Below is a small trained network, with its code and all its weights. Each question gives an input and a class and asks what happens when units are switched off, that is, made to give their printed mean instead of their output.

import numpy as np


def w(rows, s, z=0):
    codes = np.array(rows[::2]) - 128.0
    scale = np.full(codes.shape[1], s)
    scale[-1] = z or s
    return codes * scale


def norm(h):
    return h / np.sqrt((h * h).mean(-1, keepdims=True) + 1e-5)


def f(y):
    return np.maximum(y, 0)


def log_softmax(a):
    a = a - a.max(-1, keepdims=True)
    return a - np.log(np.exp(a).sum(-1, keepdims=True))


def net(x, mask):
    res = np.array(x, float).reshape(1, 2) / 4 @ E
    u = 0
    for l in range(4):
        y = f(norm(res) @ A[l][:, :-1].T + A[l][:, -1])
        res = res + np.where(mask[u : u + 7], y, B[l][:, -1]) @ B[l][:, :-1]
        u += 7
    return log_softmax(norm(res)[-1] @ U[:, :-1].T + U[:, -1])


A, B = {}, {}
E = w([
[101,72,225],'x0',
[8,158,90],'x1',
],0.0015)
A[0] = w([
[149,183,81,181],'0.n0',
[124,190,173,35],'0.n1',
[2,126,162,42],'0.n2',
[76,67,172,142],'0.n3',
[202,243,185,2],'0.n4',
[68,111,177,104],'0.n5',
[125,225,216,51],'0.n6',
],0.0026,0.001)
B[0] = w([
[122,147,213,238],'0.n0',
[135,113,168,128],'0.n1',
[75,104,3,249],'0.n2',
[171,183,145,232],'0.n3',
[116,91,160,172],'0.n4',
[171,187,193,207],'0.n5',
[139,129,136,134],'0.n6',
],0.003,0.0011)
A[1] = w([
[155,36,251,89],'1.n0',
[96,165,134,128],'1.n1',
[172,146,183,66],'1.n2',
[225,141,142,254],'1.n3',
[73,56,147,220],'1.n4',
[62,201,121,135],'1.n5',
[60,25,162,131],'1.n6',
],0.0029,0.00078)
B[1] = w([
[97,161,72,241],'1.n0',
[99,91,176,166],'1.n1',
[110,79,109,186],'1.n2',
[2,110,115,255],'1.n3',
[176,224,77,173],'1.n4',
[104,63,141,212],'1.n5',
[183,218,187,165],'1.n6',
],0.0023,0.002)
A[2] = w([
[231,46,139,89],'2.n0',
[134,155,181,49],'2.n1',
[255,19,131,134],'2.n2',
[141,165,9,253],'2.n3',
[47,119,154,41],'2.n4',
[201,47,168,85],'2.n5',
[198,56,128,160],'2.n6',
],0.0029,0.00072)
B[2] = w([
[63,124,60,217],'2.n0',
[151,170,191,151],'2.n1',
[61,178,81,246],'2.n2',
[129,125,233,254],'2.n3',
[145,83,71,201],'2.n4',
[109,164,76,208],'2.n5',
[3,150,54,203],'2.n6',
],0.0035,0.0017)
A[3] = w([
[112,242,114,154],'3.n0',
[87,47,215,33],'3.n1',
[55,68,139,73],'3.n2',
[141,231,129,115],'3.n3',
[178,91,189,250],'3.n4',
[141,252,233,147],'3.n5',
[85,162,116,129],'3.n6',
],0.0038,0.0013)
B[3] = w([
[151,205,144,253],'3.n0',
[150,94,122,166],'3.n1',
[255,105,70,223],'3.n2',
[163,14,252,181],'3.n3',
[80,154,66,156],'3.n4',
[232,225,183,229],'3.n5',
[159,143,145,233],'3.n6',
],0.003,0.0023)
U = w([
[52,216,21,180],'0',
[220,231,223,177],'1',
[224,37,52,162],'2',
[72,24,197,7],'3',
[62,1,214,8],'4',
[64,3,224,1],'5',
[97,32,181,37],'6',
[99,42,164,42],'7',
],0.0097,0.009)

Each question gives the input, the list of numbers given to net, and the class t.
The units are the neurons (one row each of A and B). Each row of codes is followed by its name. A weight is (code - 128) times the scale printed after its matrix; where a second scale follows, it is the last column's (A, B and U).
mask holds one flag per neuron, layer by layer. A switched-off neuron (its flag False) gives its mean, the last column of its row in B, instead of its output. The means were averaged over made-up inputs and are rounded, as every weight is.
A unit's drop is (log p(t) with every unit on - log p(t) with that unit switched off) / (log p(t) with every unit on - log p(t) with every unit switched off).
most important unit: the unit with the biggest drop
top k neurons: the k neurons with the biggest drops, biggest first
k most important neurons of layer l: the k neurons of layer l with the biggest drops, biggest first
drop when u is switched off: that unit's drop, to one decimal
input [4,-4], class 0: top 4 neurons : 0.n0; 1.n2; 2.n3; 3.n5
input [-2,-2], class 2: most important unit : 1.n3
input [3,2], class 2: top 3 neurons : 0.n3; 0.n2; 0.n5
input [8,6], class 1: top 2 neurons : 1.n6; 0.n5
input [-7,6], class 1: top 4 neurons : 1.n3; 2.n3; 2.n0; 2.n6
input [-3,-2], class 2: top 2 neurons : 1.n3; 0.n0
input [-1,3], class 2: 2 most important neurons of layer 1 : 1.n5; 1.n0
input [7,-8], class 0: top 2 neurons : 2.n2; 2.n0
input [-4,2], class 1: 2 most important neurons of layer 1 : 1.n3; 1.n2
input [-4,1], class 1: drop when 1.n3 is switched off : 0.7
input [3,0], class 2: drop when 0.n3 is switched off : 0.8
input [-5,3], class 1: drop when 1.n3 is switched off : 0.3
input [0,-2], class 2: drop when 3.n2 is switched off : 0.1
input [2,2], class 2: most important neuron of layer 0 : 0.n2
